Here is a tiny trained network, its code and every weight. The questions are about switching its units off for an input and a target symbol, where a switched-off unit gives its printed mean instead of its output.

import numpy as np


def w(rows, s, z=0):
    codes = np.array(rows[::2]) - 128.0
    scale = np.full(codes.shape[1], s)
    scale[-1] = z or s
    return codes * scale


def f(y):
    return np.maximum(y, 0)


def softmax(a):
    e = np.exp(a - a.max(-1, keepdims=True))
    return e / e.sum(-1, keepdims=True)


def log_softmax(a):
    a = a - a.max(-1, keepdims=True)
    return a - np.log(np.exp(a).sum(-1, keepdims=True))


def net(x, mask):
    ids = ['ΓΔΞΣΦΨζτ'.index(c) for c in x.split()]
    T = len(ids)
    res = E[ids] + P[:T]
    q, k, v = (res @ M[0].T for M in (Q, K, V))
    z = softmax(np.where(np.tri(T) > 0, q @ k.T / 2**0.5, -1e9)) @ v
    res = res + np.where(mask[0], z, O[0][:, -1]) @ O[0][:, :-1]
    y = f(res @ A[0][:, :-1].T + A[0][:, -1])
    res = res + np.where(mask[1:13], y, B[0][:, -1]) @ B[0][:, :-1]
    return log_softmax(res[-1] @ U[:, :-1].T + U[:, -1])


Q, K, V, O, A, B = {}, {}, {}, {}, {}, {}
E = w([
[5,156,163,215],'Γ',
[128,93,26,167],'Δ',
[42,150,64,143],'Ξ',
[231,80,198,94],'Σ',
[183,85,54,86],'Φ',
[141,118,38,53],'Ψ',
[64,106,137,252],'ζ',
[117,68,92,220],'τ',
],0.019)
P = w([
[158,215,2,216],'0',
[44,43,134,114],'1',
[59,43,153,138],'2',
[76,42,168,140],'3',
[75,34,179,157],'4',
[83,51,188,170],'5',
[92,42,186,177],'6',
[82,64,201,166],'7',
[89,48,199,184],'8',
],0.0085)
Q[0] = w([
[202,138,140,84],'head 0',
[71,7,157,92],'head 0',
],0.013)
K[0] = w([
[135,127,214,76],'head 0',
[193,255,9,233],'head 0',
],0.0089)
V[0] = w([
[85,171,145,191],'head 0',
[31,251,77,49],'head 0',
],0.013)
O[0] = w([
[220,252,111,231,132],'head 0',
[71,221,105,54,253],'head 0',
],0.015,0.0034)
A[0] = w([
[85,122,151,159,70],'neuron 0',
[163,156,104,147,221],'neuron 1',
[163,37,135,165,73],'neuron 2',
[124,158,155,104,8],'neuron 3',
[138,110,4,125,169],'neuron 4',
[79,110,124,76,150],'neuron 5',
[89,148,242,163,67],'neuron 6',
[117,59,129,130,120],'neuron 7',
[164,139,113,169,160],'neuron 8',
[182,126,183,81,147],'neuron 9',
[121,135,130,102,57],'neuron 10',
[125,174,113,145,46],'neuron 11',
],0.016,0.013)
B[0] = w([
[245,159,102,128,144],'neuron 0',
[50,43,155,61,209],'neuron 1',
[56,150,96,48,252],'neuron 2',
[211,79,213,121,141],'neuron 3',
[100,118,253,186,234],'neuron 4',
[193,176,95,204,242],'neuron 5',
[69,112,197,19,149],'neuron 6',
[243,162,166,142,224],'neuron 7',
[141,122,15,132,196],'neuron 8',
[132,234,74,142,153],'neuron 9',
[115,124,94,155,143],'neuron 10',
[215,98,156,67,172],'neuron 11',
],0.0073,0.023)
U = w([
[221,208,47,89,22],'Γ',
[3,82,234,177,179],'Δ',
[50,160,235,81,17],'Ξ',
[114,86,151,75,158],'Σ',
[242,130,244,205,182],'Φ',
[100,242,116,226,185],'Ψ',
[208,129,57,188,3],'ζ',
[8,82,80,95,112],'τ',
],0.0056,0.004)

Each question gives the input, a string of symbols that net reads in full, and the target symbol t.
The units are the heads (2 rows each of Q, K, V and O) and the neurons (one row each of A and B). Each row of codes is followed by its name. A weight is (code - 128) times the scale printed after its matrix; where a second scale follows, it is the last column's (O, A, B and U).
mask holds one flag per unit, heads first, then neurons. A switched-off unit (its flag False) gives its mean, the last column of its rows in O or B, instead of its output. The means were averaged over made-up inputs and are rounded, as every weight is.
A unit's drop is (log p(t) with every unit on - log p(t) with that unit switched off) / (log p(t) with every unit on - log p(t) with every unit switched off).
The circuit of an input: a set's keep is (log p(t) with only the set's units on - log p(t) with every unit switched off) / (log p(t) with every unit on - log p(t) with every unit switched off). Starting from the 12 units with the biggest drops (on a tie, the unit counted first), units are removed one at a time, each time the one whose removal leaves the highest keep (on an exact tie, the one counted first), for as long as the keep stays at least 0.8.
units of the circuit, in order: the units of the circuit, biggest drop first
unit that matters most: the unit with the biggest drop
k most important neurons: the k neurons with the biggest drops, biggest first
input Ξ Ψ Φ Φ Σ Σ Δ Δ, target Ξ: units of the circuit, in order -> (head 0; neuron 1; neuron 5; neuron 4)
input Σ Φ Φ Σ Φ Σ, target Σ: 3 most important neurons -> (neuron 2; neuron 7; neuron 5)
input Γ Ψ Φ Φ ζ Γ, target Γ: 3 most important neurons -> (neuron 8; neuron 11; neuron 4)
input ζ Σ Ξ Ψ ζ Σ Σ, target Γ: unit that matters most -> neuron 8
input Φ τ τ, target Φ: units of the circuit, in order -> (neuron 7; head 0; neuron 1)
input Ξ Δ Φ, target Ξ: units of the circuit, in order -> (head 0; neuron 1; neuron 4; neuron 5)
input Ψ Φ Φ ζ, target Ψ: 4 most important neurons -> (neuron 5; neuron 1; neuron 2; neuron 11)
input Φ Φ Ψ Φ ζ Ξ Φ, target Φ: 3 most important neurons -> (neuron 7; neuron 1; neuron 8)
input ζ Φ Ψ Φ Ψ, target ζ: units of the circuit, in order -> (neuron 8; head 0)
input Σ Φ Δ, target Δ: 3 most important neurons -> (neuron 2; neuron 5; neuron 4)
input Φ τ Φ Δ Ξ Ξ τ Γ Γ, target Φ: units of the circuit, in order -> (head 0; neuron 0; neuron 7)
input Σ Ψ Φ Φ τ Σ Φ Φ τ, target Σ: units of the circuit, in order -> (neuron 2; neuron 7; head 0)
input Σ Φ Ψ Δ Ξ Φ Σ, target Σ: units of the circuit, in order -> (neuron 2; head 0)
input Φ Ψ Ψ Σ, target Γ: unit that matters most -> neuron 4
input Ξ τ Φ Ψ Ξ Φ τ, target Ξ: units of the circuit, in order -> (head 0; neuron 1; neuron 5)
input Ψ Φ Ψ Δ Φ τ Φ Δ, target Ψ: units of the circuit, in order -> (head 0; neuron 5; neuron 1; neuron 11)
input Φ Ψ Γ Φ Φ Ξ ζ Φ Δ, target Φ: units of the circuit, in order -> (head 0; neuron 7; neuron 1)
input Δ Φ Ξ, target Δ: 2 most important neurons -> (neuron 7; neuron 5)
input τ Σ τ Φ Σ Σ Ξ Σ ζ, target τ: 2 most important neurons -> (neuron 2; neuron 8)
input Δ Ψ Σ Ψ, target Δ: unit that matters most -> neuron 7
